Here is a tiny trained network, its code and every weight. The questions are about switching its units off for an input and a class, where a switched-off unit gives its printed mean instead of its output.

import numpy as np


def w(rows, s, z=0):
    codes = np.array(rows[::2]) - 128.0
    scale = np.full(codes.shape[1], s)
    scale[-1] = z or s
    return codes * scale


def f(y):
    return y / 2 * (1 + np.tanh(0.7978845608 * (y + 0.044715 * y**3)))


def log_softmax(a):
    a = a - a.max(-1, keepdims=True)
    return a - np.log(np.exp(a).sum(-1, keepdims=True))


def net(x, mask):
    res = np.array(x, float).reshape(1, 4) / 4 @ E
    y = f(res @ A[0][:, :-1].T + A[0][:, -1])
    res = res + np.where(mask, y, B[0][:, -1]) @ B[0][:, :-1]
    return log_softmax(res[-1] @ U[:, :-1].T + U[:, -1])


A, B = {}, {}
E = w([
[89,126,232,28,196,219],'x0',
[128,127,137,129,125,129],'x1',
[168,213,98,2,60,132],'x2',
[48,214,68,188,116,237],'x3',
],0.0068)
A[0] = w([
[40,226,90,156,110,246,73],'neuron 0',
[71,34,133,242,207,131,88],'neuron 1',
[92,109,211,53,173,189,73],'neuron 2',
[117,60,145,222,205,135,122],'neuron 3',
[150,118,48,189,31,55,100],'neuron 4',
[223,37,197,83,119,74,110],'neuron 5',
[181,59,188,44,142,18,34],'neuron 6',
[179,192,99,47,60,138,39],'neuron 7',
[172,100,37,184,17,78,100],'neuron 8',
[163,174,75,29,62,139,46],'neuron 9',
[41,208,96,178,94,200,8],'neuron 10',
[193,189,95,58,3,128,92],'neuron 11',
[176,158,81,234,60,53,144],'neuron 12',
[140,194,103,22,37,124,72],'neuron 13',
],0.0054,0.0018)
B[0] = w([
[199,118,49,186,97,108,243],'neuron 0',
[49,67,166,85,62,78,238],'neuron 1',
[133,145,128,101,243,255,199],'neuron 2',
[58,62,196,89,78,61,208],'neuron 3',
[133,160,131,60,228,213,243],'neuron 4',
[190,136,32,195,102,150,230],'neuron 5',
[219,95,16,209,110,159,234],'neuron 6',
[54,44,124,115,93,98,200],'neuron 7',
[123,129,181,81,218,220,245],'neuron 8',
[70,43,155,111,110,84,205],'neuron 9',
[204,81,22,197,123,120,203],'neuron 10',
[65,85,165,76,119,71,234],'neuron 11',
[109,148,167,61,214,176,255],'neuron 12',
[63,72,161,95,102,94,224],'neuron 13',
],0.0064,0.0042)
U = w([
[126,141,150,69,255,185,74],'0',
[43,61,160,93,42,65,92],'1',
[214,118,51,194,82,132,68],'2',
[132,169,152,119,112,116,253],'3',
],0.0093,0.0076)

Each question gives the input, the list of numbers given to net, and the class t.
The units are the neurons (one row each of A and B). Each row of codes is followed by its name. A weight is (code - 128) times the scale printed after its matrix; where a second scale follows, it is the last column's (A, B and U).
mask holds one flag per neuron, in row order. A switched-off neuron (its flag False) gives its mean, the last column of its row in B, instead of its output. The means were averaged over made-up inputs and are rounded, as every weight is.
A unit's drop is (log p(t) with every unit on - log p(t) with that unit switched off) / (log p(t) with every unit on - log p(t) with every unit switched off).
The circuit of an input: a set's keep is (log p(t) with only the set's units on - log p(t) with every unit switched off) / (log p(t) with every unit on - log p(t) with every unit switched off). Starting from the 12 units with the biggest drops (on a tie, the unit counted first), units are removed one at a time, each time the one whose removal leaves the highest keep (on an exact tie, the one counted first), for as long as the keep stays at least 0.8.
circuit, biggest first: the units of the circuit, biggest drop first
most important unit: the unit with the biggest drop
k most important neurons: the k neurons with the biggest drops, biggest first
drop of u: that unit's drop, to one decimal
input [-7,-6,4,-7], class 0: circuit, biggest first	(neuron 8; neuron 4)
input [7,-5,-2,-8], class 2: circuit, biggest first	(neuron 6; neuron 5)
input [7,1,3,8], class 2: most important unit	neuron 0
input [1,0,1,3], class 2: circuit, biggest first	(neuron 12; neuron 8; neuron 1)
input [5,5,4,6], class 2: 2 most important neurons	(neuron 0; neuron 10)
input [5,7,-7,6], class 1: 2 most important neurons	(neuron 1; neuron 3)
input [0,0,-7,2], class 1: 2 most important neurons	(neuron 1; neuron 3)
input [1,-3,-3,-7], class 2: 2 most important neurons	(neuron 6; neuron 5)
input [-6,-4,-8,2], class 1: 3 most important neurons	(neuron 1; neuron 3; neuron 2)
input [7,4,8,-4], class 1: 3 most important neurons	(neuron 13; neuron 7; neuron 9)
input [-8,5,7,2], class 0: circuit, biggest first	(neuron 4; neuron 8)
input [1,-1,-5,-7], class 2: circuit, biggest first	(neuron 6; neuron 5)
input [0,-1,3,5], class 2: circuit, biggest first	(neuron 0; neuron 10)
input [6,1,-8,-3], class 1: circuit, biggest first	(neuron 1)
input [5,8,2,-8], class 2: drop of neuron 5	0.2
input [-7,-7,7,7], class 0: drop of neuron 7	-0.1
input [0,-1,-1,-7], class 2: drop of neuron 6	0.1
input [6,-7,-4,-8], class 2: drop of neuron 4	0.1
